Each row has a name. After each piece below comes the name of the row it's from, unless a question asks for something else. Each question is about the rows just above it. Places in a row count from 1.

[149  73 107 109 110 110 135  81 123  83 121 138 124  90  85 133 129 191
 161 155 156 146 142 171 165 127 116 131  86 172]  fika
[130 119 106 154 103 128 153  85 160  86  80 167 162  59  97 155 115 145
 110 107 191 115 126 193 127 174  79 107  96 132]  gar
[149  73 107 109 110 110 135  81 123  83 121 138 124  90  85 133 129 191
 169 155 156 146 142 171 165 100 116 131  86 172]  sezet
[114 188 121 137 125 132 148 107 143 112 114 154 147 104 109 145 132 158
 137 138 168 139 139 172 147 150 119 129 111 150]  zefas
[113 189 157 150 156 152 124 186 135 184 147 119 134 181 181 126 135  69
 103 110  98 118 121  83  97 129 152 134 180  90]  pabu
[114 170 151 126 153 140 112 178 114 179 152 103 114 187 168 111 133  77
 113 120  81 124 120  69 104 105 160 136 169  97]  Geri
Which row holds [187 114] read backwards? | Geri
key -> tag
[142] -> Q215
[133] -> Q465
[126] -> Q317
[125] -> Q513
[116] -> Q641
[134] -> Q428
Join fika by its entry at place 16: | Q465

[ 92 128  87 137  79 159 108] = pabu
[156 140  86 173 172 137 123] = zefas
[ 85 158 119 117  88 152  93] = sogus
[111 181 134 176 161 135 126] = Geri
tags:
[108] -> Q876
[126] -> Q204
[109] -> Q772
[117] -> Q778
[122] -> Q982
[123] -> Q293
[127] -> Q165
[92] -> Q331
[93] -> Q329
Look up the entry of sogus at place 7 in the table: | Q329
Where do [111 181 134 176 161 135 126] appear? | Geri

[125 128 113  69  64] : gar
[136 165 133  81 145] : mukuz
[125 113  69 172 107] : sogus
Table of tags by key:
[125] -> Q789
[136] -> Q745
Look up the entry of gar at place 1 in the table: | Q789
Which row holds this, read backwards? [ 69 113 128] | gar

[ 73 152 188  80 136 171  87 148  54  98 121 144 202] = pabu
[103  92 145 150  55 120 135  86 172 176 169 145 193] = sogus
[123 149 183 171 127 176  73 122 154  63 168  72 111] = mukuz
[164 185 124 101 118 194 182 137  64  72 168  63  86] = sutus
[112 141  85 166 124  66 171  65 134 194 162  74 173] = fika
[ 72 168  63 154 122] is which row, read backwards? | mukuz
Table of tags by key:
[193] -> Q978
[120] -> Q667
[176] -> Q507
[148] -> Q350
[194] -> Q26
[171] -> Q360
[175] -> Q529
[170] -> Q873
The tag of pabu, keyed by place 6: | Q360
Is [136 171  87 148] printed in one of the named rows, side by side and in this order? | yes
which: [123 149 183 171 127 176  73 122 154  63 168  72 111] | mukuz
Among the named rows, does one hold [173  74 162 194 134] next to each other, in this order? | no

[126 119 141 126 117 131  83 109 105 102 120 145 136 103 116  96 121  95
 139 118 108 122 144 137 106 100 146 149 127 134 111 105 148 133 119 123
 118 136 150 147 147 120 157 108 132 150 133 105 127 141 125 125 119 117
 110 121 139 157 131]  fika
[137 147 145 129 132 130  94 126 124 142 137 162 126 131 117  82 144 104
 127 122 105 154 154 147 124 125 119 134 140 112 115 115 141 116 108 136
 119 127 158 147 142 124 146  98 133 150 148 117 142 106 123 123 137 125
 118 130 130 109 136]  gar
[110 143 111 184 147 116 131  79 110 120 108 136 146 129  92 136  91 128
 138 147 102 115 133 143 149 133 143 107 138 132 104 114 168 126 113 111
 171 142 132 114 129 101 145 118 112 147 144 131 115 132 145 134 138 126
 113 125 165 113 135]  zefas
[134 107 169 141 129 133 147  86 105 131 155 143 119 167 151 140 117 122
 147 168  95 105 119 128 129 128 141 160 155 117 108 121 143 101 120 118
 171 142 155 117 127  96 145 140 118 129 157  99 106 107 151 159 144 128
 121 143 127 143 133]  mukuz
[108 145 110 130 149 126 124 129 135 114 145 121 113 121 131 151 129 148
 120 104 129 125 128 121 111  99 121 115 141 121 146 102 105 124 139 157
 136 122 118 147 123 164 140 139 125 176 107 141 128 115 162 121 110 114
 162 110 145 146 111]  Baga
[151 143 127 164 124 134 120 119 141 105 112 130 161 138 144 116 120 142
 121 116 131 108 117 161 134 118 136 128 138 128 122 140 130 108 122 117
 135 122 144 114 173 112 126 125 145 164 108 116 130 114 111 134 121 130
  87  98 105 120 170]  sogus
[156 122 108 137 140 117 123  98 122 128 130 116 109 160 120  97 126 111
 135 130 139  98 149 148  99 164 137 142 159 135 162  75 157 137 116 143
 150 144 144 136 129 152 158 121 129 125 132 122 126 139 128 118 121 115
 125 151 150 141  85]  pabu
[102 133 152 137 134 114 150 125 136 104 139 112 132 136 108 145 104 126
 149 104 121 113 130 113 119  84 146 112 105 130 160 163 113 148 118 146
 109 121 146 174 124 167 128 149 129 131 112 138 103 134 149 125 114 157
 143 113 113 132 114]  pok
Does one of the named rows hold [117 124] side by side, in this order? | no
Is [117 123  98] printed in one of the named rows, side by side and in this order? | yes
Which row holds this, read backwards? [147 138] | zefas

[105 119 129 127 135 128 138  90 113 114 134 125 131 130 132 147 117 138
 116 131 118 143 177 137 119 129 125 126 135 114 145 131 112 133 126 123
 128 128 120 130 116 124 136 142 129 100 141 133 125 117 131 125 139 107
 144 124 128 100 124 106 181 146]  mukuz
[129 129 128 128 126 127 128 125 128 128 128 128 128 128 127 127 129 128
 128 128 130 129 126 128 128 127 128 128 128 131 127 128 129 128 128 129
 128 127 125 127 128 127 128 129 128 129 129 129 128 128 130 128 128 107
 144 124 128 100 124 108 181 146]  Geri
[133 124 124 133 118 133 129 107 139 130 119 124 133 126 123 133 121 114
 123 132 127 125 123 111  87 126 138 126 119 159 118 122 133 134 117 131
 127 132 123 141 127 134 131 137 129 131 142 137 128 138 142 133 117  65
 140 134 125 121 135  76 115  94]  sezet
[129 129 128 128 126 127 128 125 128 128 128 128 128 128 127 127 129 128
 128 128 130 129 126 128 128 127 128 128 128 131 127 128 129 128 128 129
 128 127 125 127 128 127 128 129 128 129 129 129 128 128 130 128 128 125
 128 128 128 128 128 128 125 130]  Kom
[128 129 130 133 118 133 129 107 139 130 119 124 133 126 123 133 121 114
 123 132 127 125 123 111  87 126 138 126 119 159 118 137 117 137 127 125
 128 127 116 128 114 124 136 142 128 113 152 130 125 115 130 123 131  97
 145 123 129 107 125 125 187 138]  pabu
which: [129 129 128 128 126 127 128 125 128 128 128 128 128 128 127 127 129 128
 128 128 130 129 126 128 128 127 128 128 128 131 127 128 129 128 128 129
 128 127 125 127 128 127 128 129 128 129 129 129 128 128 130 128 128 125
 128 128 128 128 128 128 125 130] | Kom
tags:
[129] -> Q816
[127] -> Q49
[107] -> Q252
[76] -> Q500
[128] -> Q717
[108] -> Q980
[75] -> Q120
The tag of Geri, keyed by place 60: | Q980
The row with [105 119 129 127 135 128 138  90 113 114 134 125 131 130 132 147 117 138
 116 131 118 143 177 137 119 129 125 126 135 114 145 131 112 133 126 123
 128 128 120 130 116 124 136 142 129 100 141 133 125 117 131 125 139 107
 144 124 128 100 124 106 181 146] is | mukuz
[129 129 128 128 126 127 128 125 128 128 128 128 128 128 127 127 129 128
 128 128 130 129 126 128 128 127 128 128 128 131 127 128 129 128 128 129
 128 127 125 127 128 127 128 129 128 129 129 129 128 128 130 128 128 107
 144 124 128 100 124 108 181 146] is in which row? | Geri
Which row holds [128 129 130 133 118 133 129 107 139 130 119 124 133 126 123 133 121 114
 123 132 127 125 123 111  87 126 138 126 119 159 118 137 117 137 127 125
 128 127 116 128 114 124 136 142 128 113 152 130 125 115 130 123 131  97
 145 123 129 107 125 125 187 138]? | pabu
Which row holds [140  65 117 133] read backwards? | sezet

[ 99 137 125 102  84 149 102 138 134 140 137 139 137 151 141 139  90 117
 135 138 132 140 115  96  87 118 131 112 106 131 117 145 129 102 132 125
 110  95 133 135 131 130 126 100 179 173 181 125 133 131 128 139 124 155
 142 128 125 173 163 127 128 130 152 151] -> pabu
[ 99 137 125 102  84 149 102 138 134 140 137 139 137 151 141 139  90 117
 135 138 132 140 115  96  87 118 131 112 106 131 117 145 129 102 132 125
 110  95 133 135 131 130 126 100 179 173 181 125 133 131 128 125 124 155
 142 128 125 173 163 127 128 130 152 151] -> pok
[ 83 126 116  92  79 126  86 118 113 103 121 127 122 123 115 107  72 114
 104  97 122 118  88  91  81 108 123  93  96 109  95 119 122  66 108 101
 103  59 116 120 107  95 116  75  80  84  77 122 121 100 122 127 125  98
  76 102 122  85  88 123 123 121  83 107] -> Geri
Is [ 93  96 109  95 119] printed in one of the named rows, side by side and in this order? | yes
key -> tag
[125] -> Q644
[118] -> Q349
[139] -> Q101
[117] -> Q369
[140] -> Q141
The tag of pabu, keyed by place 22: | Q141
Does one of the named rows hold [117  90] side by side, in this order? | no
which: [ 99 137 125 102  84 149 102 138 134 140 137 139 137 151 141 139  90 117
 135 138 132 140 115  96  87 118 131 112 106 131 117 145 129 102 132 125
 110  95 133 135 131 130 126 100 179 173 181 125 133 131 128 139 124 155
 142 128 125 173 163 127 128 130 152 151] | pabu

[185 179 193 135 186  70 180 113] = fika
[ 93  90  71 118  70 189  73 175] = Geri
[139  98  99 109 114 151  76 117] = sezet
[185 179 193 135 186  70 180  97] = mukuz
Among the named rows, does one hold [ 70 118  71  90  93] next to each other, in this order? | no
Is [189  70] printed in one of the named rows, side by side and in this order? | no
which: [185 179 193 135 186  70 180 113] | fika
[185 179 193 135 186  70 180  97] is in which row? | mukuz

[121 114 142 113 125 137 136 130 122 149 132 140 114 124 124 137] : zefas
[139 131 100 118 130 107 116 115 167 148 135 110 126 124  92 122] : Kom
[134 137 119 142 119 116 127 131 145 111 116 114 149 123 119 133] : sogus
[144 107 118 108 117 110 143 135 203 130 140  91 146 111  98 116] : pabu
[121 114 142 113 125 137 136 130 122 149 132 140 114 123 138 117] : mukuz
[144 155  92 165 142 107  97 118 121  86 127 103 129 145 113 161] : Baga
[121 114 142 113 125 137 136 130 122 149 132 140 114 124 124 118] : pok
Is [ 97 118 121  86] printed in one of the named rows, side by side and in this order? | yes
Table of tags by key:
[131] -> Q638
[155] -> Q94
[113] -> Q630
[106] -> Q768
[112] -> Q606
[156] -> Q801
[107] -> Q260
[115] -> Q857
[137] -> Q621
[114] -> Q127
Look up the entry of pok at place 2 in the table: | Q127
Which row holds [121 114 142 113 125 137 136 130 122 149 132 140 114 124 124 137]? | zefas
which: [121 114 142 113 125 137 136 130 122 149 132 140 114 124 124 118] | pok
Which row holds [107 142] read backwards? | Baga
The row with [139 131 100 118 130 107 116 115 167 148 135 110 126 124  92 122] is | Kom

[168  88 112 168]  sutus
[163  90 131 164]  Geri
[157 103 138 159]  Baga
[140  99 154 156]  fika
[155  97 142 159]  mukuz
[167  93 120 168]  gar
[ 83 135 203 101]  zefas
Table of tags by key:
[99] -> Q559
[88] -> Q673
[154] -> Q580
The tag of fika, keyed by place 2: | Q559
Does one of the named rows hold [ 93 120 168] side by side, in this order? | yes
Is [155  97 142 159] printed in one of the named rows, side by side and in this order? | yes
Is [156  97 142 159] printed in one of the named rows, side by side and in this order? | no
[167  93 120 168] is in which row? | gar
Among the named rows, does one hold [ 83 135 203] next to each other, in this order? | yes

[127 110 131  65 114 126  95 129 142 127 126 121 130 166 128 123 120 128
 145 118 132 132  93 129 133  97 128 124 107 129 126 122 129  88 148 125
 130 138 130 129 125 126 129 130 124 128 125 128 101 175 130 125  96 155] = sezet
[128 144 128 139 123 128 120 127 134 123 128 147 129 141 128 121 129 127
 134 142 133 130 125 128 125 131 128 130 128 126 129 127 126 124 138 130
 128 121 128 128 128 128 127 128 129 128 127 128 156 127 128 128 124 123] = zefas
[128 108 125 126 136 124 142 129 133 140 129 121 125 115 128 137 132 127
 136 129 138 126 143 128 123 141 129 129 113 128 134 135 129 148 108 129
 128 120 129 128 129 130 128 126 131 127 128 127 146 114 128 119 124 115] = pabu
[128 136 127 132 130 130 120 127 133 125 125 121 128 126 128 120 127 128
 125 133 130 129 115 129 125 137 128 129 134 128 128 131 127 140 117 128
 128 145 127 128 128 128 128 127 129 128 127 128 121 120 128 125 117 130] = gar
[128 132 129 136 124 129 126 127 136 128 125 123 128 138 128 120 130 130
 129 136 133 130 123 128 124 139 128 129 130 126 125 136 124 123 116 128
 128 139 126 128 128 128 128 127 129 128 126 128 121 120 128 125 124 127] = Kom
[128 140 126 145 131 132 121 128 132 124 126 123 129 147 128 116 128 129
 126 138 129 131 106 129 120 145 128 130 142 127 131 130 128 147 126 130
 128 143 127 127 127 129 128 126 128 128 126 127 135 137 128 125 104 130] = Baga
[128 137 125 143 134 131 124 129 126 126 128 123 129 146 128 121 127 129
 125 133 126 130 109 129 121 141 128 129 142 127 133 126 131 149 133 131
 128 137 128 127 126 129 128 126 127 128 127 127 137 147 128 126 105 130] = fika
[129 123 132 142 108 126 142 128 139 136 125 137 127 163 129 122 137 134
 141 141 139 133 143 127 123 141 128 130 121 124 119 146 117  83 121 128
 129 116 122 129 130 126 127 126 130 129 124 129 128 119 128 126 144 120] = sutus
[128 143 125 148 133 133 120 128 131 124 127 123 129 151 128 114 128 130
 126 140 129 131 101 129 118 148 128 130 146 126 133 129 129 153 128 131
 128 145 127 127 126 129 128 125 128 128 126 127 139 143 129 125  98 130] = pok
Among the named rows, does one hold [119 128 114 146] next to each other, in this order? | no
[115 129 130 133 125] is which row, read backwards? | gar
Which row holds [128 144 128 139 123 128 120 127 134 123 128 147 129 141 128 121 129 127
 134 142 133 130 125 128 125 131 128 130 128 126 129 127 126 124 138 130
 128 121 128 128 128 128 127 128 129 128 127 128 156 127 128 128 124 123]? | zefas
Does one of the named rows hold [128 128] side by side, in this order? | yes

[137 138 148 136 142 149 104 118 133 145 147 127 113 101 173  96 143]  gar
[135 129 145 130 133 143 138 120 136 123 128 115 127 106 176 106 136]  Geri
[180 163 171 160 151 143 111 107 132 161 111 116  87 102 159  83 150]  sezet
[136 133 141 143 142 137 116 103 124 163 122 137  93  97 164  99 147]  Baga
[157 150 158 147 154 144 116 103 125 189 138 141  89  88 169  86 159]  fika
[149 132 146 147 136 145 126 113 137 131 118 123 114 109 172 102 132]  sogus
tags:
[106] -> Q239
[105] -> Q701
[134] -> Q906
[99] -> Q444
[83] -> Q686
[135] -> Q765
Join Geri by its entry at place 16: | Q239
Is [143 138 119] printed in one of the named rows, side by side and in this order? | no
[136 133 141 143 142 137 116 103 124 163 122 137  93  97 164  99 147] is in which row? | Baga
Which row holds this, read backwards? [147 145 133 118 104 149 142] | gar

[122 145 127  94 129 120 108 103 151 105 115 142 111] -> Geri
[139 145 121 102 146 110 137 121 161 122 122 136 155] -> fika
[119 143 128 105 135 133 133 118 135 108 123 137 133] -> pok
[120 123 123  84 147 117 127  95 139 118 114 139 136] -> mukuz
[119 143 128 105 135 133 113  88 136 124 113 142 170] -> Baga
[136 130 112  81 152 109 148 130 155 108 133 143 133] -> gar
[141 146 114 100 148 100 143  99 169 117 123 138 153] -> pabu
[139 145 121 102 146 110 137  87 161 122 122 136 155] -> Kom
Where do [136 130 112  81 152 109 148 130 155 108 133 143 133] appear? | gar
Among the named rows, does one hold [128 143] next to each other, in this order? | no

[167 173 137 118 132 139 146 124 130 145 141 135 131 165 120 130 135 140
 121 127 140 118 132 134 106 145 122 125 134 129 136 169 172  73 129 136
 133 137 116 128 134 125] -> Kom
[167 173 137 118 132 139 146 124 130 145 141 135 131 165 120 130 135 140
 121 139 140 118 132 134 106 145 122 125 134 127 136 169 172  73 129 136
 133 137 116 128 134 172] -> pabu
[167 173 137 118 132 139 146 124 130 145 141 135 131 165 120 130 135 140
 121 139 140 118 132 134 106 145 122 125 134 127 136 129 126 135 161 162
 161  98 101 165 159 126] -> gar
Is [137 118] printed in one of the named rows, side by side and in this order? | yes
tags:
[161] -> Q554
[135] -> Q935
[133] -> Q113
Look up the entry of Kom at place 37 in the table: | Q113

[130 134 123 161 129 124  67 173]  zefas
[161 123 134 130 122 178 162 170]  sezet
[130 134 123 161 129 179 182 181]  gar
Among the named rows, does one hold [124  67] next to each other, in this order? | yes
which: [130 134 123 161 129 124  67 173] | zefas
Which row holds this, read backwards? [162 178 122 130 134 123 161] | sezet
tags:
[134] -> Q399
[178] -> Q261
[179] -> Q501
The tag of sezet, keyed by place 6: | Q261
Is [130 134] printed in one of the named rows, side by side and in this order? | yes

[117 132 149 136] -> fika
[124 156 139 133] -> Geri
[111 142 144 146] -> sogus
[106 129 140 144] -> Kom
[107 142 140 144] -> mukuz
[ 99 115 153 155] -> sutus
[124 167 116 132] -> zefas
[131 176 111 124] -> pok
[156 139 130 141] -> pabu
which: [107 142 140 144] | mukuz
Table of tags by key:
[117] -> Q118
[116] -> Q384
[140] -> Q616
[149] -> Q766
[132] -> Q216
Join fika by its entry at place 3: | Q766
which: [117 132 149 136] | fika
Among the named rows, does one hold [142 140 144] next to each other, in this order? | yes
Which row holds [133 139 156] read backwards? | Geri

[113 128 182 139 117 137 137 144 129 105 135 124  98 123 150] = pabu
[128 100 118  98 134 123 131 132 102  99 132 130 149 115 148] = fika
[139 139 102 138 126 124 124 114 139 157 121 127 136 139 110] = Geri
[138 146 100 140 131 126 121 115 144 162 121 129 135 140 101] = sutus
[123 110 118  98 145 127 126 135 108 101 133 135 144 114 134] = gar
[142 118  73 107 140 118 121 114 118 141 122 133 163 128 113] = pok
[131 153 146 166 108 131 130 121 155 160 122 120 104 146 119] = mukuz
Among the named rows, does one hold [138 126 124 123] next to each other, in this order? | no
tags:
[135] -> Q631
[130] -> Q672
Look up the entry of gar at place 12 in the table: | Q631

[129 117 133 132 119] : sezet
[116 142 145 105 142] : Kom
[111 107 133 180 117] : sogus
[151 119 138 130 157] : Baga
[151 155 126 147 118] : gar
[150  91 149  97  54] : Geri
[156 116 142 144 127] : zefas
[114 149 115 120 129] : sutus
[158 121 142 152 118] : fika
key -> tag
[105] -> Q184
[151] -> Q322
[120] -> Q670
[130] -> Q20
[106] -> Q490
[152] -> Q22
[129] -> Q804
Join Baga by its entry at place 4: | Q20
[111 107 133 180 117] is in which row? | sogus
Which row holds this, read backwards? [133 107] | sogus
[144 142 116] is which row, read backwards? | zefas

[194 142 150 195 166 137] -> pabu
[140 141 164 139 159 148] -> sogus
[143 141 146 140 141 166] -> gar
[145 142 152 156 146 143] -> pok
[149 152 144 140 151 138] -> fika
[136 148 152 147 143 139] -> Geri
[148 152 145 142 142 163] -> Kom
Which row holds [166 141 140] read backwards? | gar
Among the named rows, does one hold [140 141] next to each other, in this order? | yes
tags:
[146] -> Q132
[141] -> Q897
[142] -> Q87
[151] -> Q453
[150] -> Q539
[145] -> Q695
The tag of pabu, keyed by place 3: | Q539
which: [148 152 145 142 142 163] | Kom
Is [152 145 142 142 163] printed in one of the named rows, side by side and in this order? | yes
Which row holds [147 152 148] read backwards? | Geri

